Below are the code and all the weights of a small trained network. Each question names an input and a class and asks about switching units off, where a switched-off unit gives its printed mean instead of its output.

import numpy as np


def w(rows, s, z=0):
    codes = np.array(rows[::2]) - 128.0
    scale = np.full(codes.shape[1], s)
    scale[-1] = z or s
    return codes * scale


def f(y):
    return y / 2 * (1 + np.tanh(0.7978845608 * (y + 0.044715 * y**3)))


def log_softmax(a):
    a = a - a.max(-1, keepdims=True)
    return a - np.log(np.exp(a).sum(-1, keepdims=True))


def net(x, mask):
    res = np.array(x, float).reshape(1, 7) / 4 @ E
    y = f(res @ A[0][:, :-1].T + A[0][:, -1])
    res = res + np.where(mask, y, B[0][:, -1]) @ B[0][:, :-1]
    return log_softmax(res[-1] @ U[:, :-1].T + U[:, -1])


A, B = {}, {}
E = w([
[131,165,153,87,178,77,165,108,211],'x0',
[167,92,108,111,184,85,121,119,106],'x1',
[143,177,198,158,112,178,2,153,84],'x2',
[144,195,97,120,197,156,146,92,48],'x3',
[125,188,39,54,129,216,98,126,190],'x4',
[186,120,98,112,48,113,128,113,189],'x5',
[124,148,151,63,100,39,140,116,89],'x6',
],0.0095)
A[0] = w([
[148,213,169,106,148,95,118,119,152,110],'N1',
[142,119,138,186,101,171,128,125,136,55],'N2',
[147,162,134,150,178,95,146,140,185,96],'N3',
[170,50,98,167,251,168,73,137,32,131],'N4',
[129,160,132,123,113,105,121,123,131,125],'N5',
[151,141,122,180,130,100,119,143,142,85],'N6',
[154,149,69,133,110,167,125,134,126,190],'N7',
[118,109,89,125,183,202,123,133,251,141],'N8',
[110,123,174,135,119,146,118,111,145,83],'N9',
[155,141,128,140,99,110,142,108,128,18],'N10',
[172,69,113,142,115,87,145,121,170,118],'N11',
[172,150,68,143,119,194,131,121,147,139],'N12',
[198,164,22,138,108,240,122,111,146,152],'N13',
[123,118,94,133,181,188,120,132,242,160],'N14',
[98,116,138,114,139,134,129,140,150,157],'N15',
[194,214,176,125,189,85,140,103,168,123],'N16',
[157,140,124,117,121,174,109,117,129,75],'N17',
[129,107,128,113,189,123,142,112,121,120],'N18',
[145,105,197,235,9,228,95,131,146,165],'N19',
[198,165,150,172,182,110,157,97,119,109],'N20',
[145,76,126,145,123,89,162,104,169,152],'N21',
[124,124,150,124,138,131,123,113,114,141],'N22',
[110,91,127,145,155,142,176,121,117,53],'N23',
[168,163,56,144,125,184,120,136,138,111],'N24',
[150,121,109,130,110,132,136,117,149,2],'N25',
[153,70,121,135,123,80,162,133,161,145],'N26',
[165,56,105,156,123,55,177,133,180,136],'N27',
[100,90,102,187,206,128,233,115,104,133],'N28',
[77,95,119,119,136,169,117,139,185,177],'N29',
[138,106,147,142,103,147,117,132,72,116],'N30',
[96,120,111,168,133,138,168,142,123,34],'N31',
[151,73,146,128,131,118,117,133,146,131],'N32',
[130,116,159,153,120,140,118,103,133,20],'N33',
[102,111,113,135,141,119,177,121,107,114],'N34',
],0.015,0.004)
B[0] = w([
[138,103,117,130,147,203,131,155,138,166],'N1',
[127,149,121,128,103,90,106,117,136,156],'N2',
[131,149,117,116,126,146,73,134,168,164],'N3',
[144,119,225,132,222,83,63,128,78,215],'N4',
[114,111,118,150,140,151,123,139,138,140],'N5',
[129,119,121,117,115,110,122,138,131,138],'N6',
[135,130,129,109,161,151,136,98,139,165],'N7',
[124,159,125,180,141,122,94,151,236,206],'N8',
[131,114,94,119,129,129,135,167,129,141],'N9',
[130,110,139,122,119,127,125,147,145,137],'N10',
[126,120,153,112,97,101,157,80,149,194],'N11',
[119,146,104,83,154,164,116,115,124,172],'N12',
[117,96,100,81,167,235,191,107,118,209],'N13',
[107,169,135,152,127,110,100,151,225,199],'N14',
[152,119,103,143,136,137,142,134,152,141],'N15',
[114,120,178,118,98,175,93,155,202,184],'N16',
[124,113,121,118,153,128,153,102,127,148],'N17',
[127,147,127,167,151,124,115,125,142,157],'N18',
[130,132,144,251,103,66,132,227,119,249],'N19',
[150,81,188,131,143,96,139,160,132,163],'N20',
[115,124,125,90,90,97,148,102,155,199],'N21',
[140,138,132,131,130,142,129,133,124,137],'N22',
[102,134,93,135,140,135,147,150,107,156],'N23',
[144,96,97,105,151,148,164,98,125,170],'N24',
[114,123,121,114,141,119,101,118,115,136],'N25',
[159,122,124,124,91,123,162,84,144,201],'N26',
[146,115,125,92,78,104,164,73,181,232],'N27',
[104,169,76,191,237,134,141,156,85,217],'N28',
[140,142,145,175,140,124,128,137,168,168],'N29',
[117,161,117,146,132,128,106,133,140,166],'N30',
[129,124,106,120,122,159,134,137,101,143],'N31',
[141,118,131,138,115,119,153,115,134,157],'N32',
[126,125,127,116,107,120,121,137,121,134],'N33',
[164,112,118,177,176,134,163,100,129,163],'N34',
],0.026,0.019)
U = w([
[125,181,69,173,163,145,139,132,183,253],'0',
[101,208,105,103,131,92,2,122,83,63],'1',
[124,98,89,102,71,179,96,177,139,21],'2',
[174,124,100,156,49,53,160,117,163,54],'3',
[148,114,90,59,127,186,136,61,185,170],'4',
[149,145,158,187,164,110,76,182,115,215],'5',
[133,135,65,127,184,137,146,91,49,85],'6',
],0.0098,0.003)

Each question gives the input, the list of numbers given to net, and the class t.
The units are the neurons (one row each of A and B). Each row of codes is followed by its name. A weight is (code - 128) times the scale printed after its matrix; where a second scale follows, it is the last column's (A, B and U).
mask holds one flag per neuron, in row order. A switched-off neuron (its flag False) gives its mean, the last column of its row in B, instead of its output. The means were averaged over made-up inputs and are rounded, as every weight is.
A unit's drop is (log p(t) with every unit on - log p(t) with that unit switched off) / (log p(t) with every unit on - log p(t) with every unit switched off).
The circuit of an input: a set's keep is (log p(t) with only the set's units on - log p(t) with every unit switched off) / (log p(t) with every unit on - log p(t) with every unit switched off). Starting from the 12 units with the biggest drops (on a tie, the unit counted first), units are removed one at a time, each time the one whose removal leaves the highest keep (on an exact tie, the one counted first), for as long as the keep stays at least 0.8.
circuit, biggest first: the units of the circuit, biggest drop first
unit that matters most: the unit with the biggest drop
top k neurons: the k neurons with the biggest drops, biggest first
drop of u: that unit's drop, to one decimal
input [-7,6,3,1,6,0,-2], class 6: unit that matters most	N4
input [2,2,-2,-4,-4,-6,1], class 6: circuit, biggest first	N28; N8; N14
input [2,-7,6,5,-2,-4,7], class 2: top 2 neurons	N4; N19
input [-5,8,5,-8,6,2,6], class 5: top 4 neurons	N27; N21; N26; N11
input [-8,-3,-6,7,5,-3,-6], class 6: top 3 neurons	N28; N13; N4
input [7,-3,5,-2,-6,3,0], class 3: top 3 neurons	N4; N28; N13
input [-1,-5,-4,3,6,0,1], class 4: top 2 neurons	N19; N13
input [0,8,-8,4,0,-6,2], class 6: top 3 neurons	N19; N28; N8
input [2,-3,6,-6,5,-2,3], class 5: top 3 neurons	N19; N27; N13
input [8,-2,4,-2,-8,-1,2], class 4: top 3 neurons	N19; N1; N16
input [-7,7,4,-8,2,4,-8], class 5: top 2 neurons	N19; N4
input [1,6,-8,7,8,7,-7], class 4: top 2 neurons	N13; N19
input [-7,-1,-5,4,5,8,0], class 4: drop of N12	0.0
input [-2,7,6,5,-1,2,-5], class 5: drop of N4	1.1
input [-3,6,-3,-2,2,7,-8], class 4: circuit, biggest first	N13
input [-8,-1,8,4,5,1,1], class 6: drop of N13	0.8
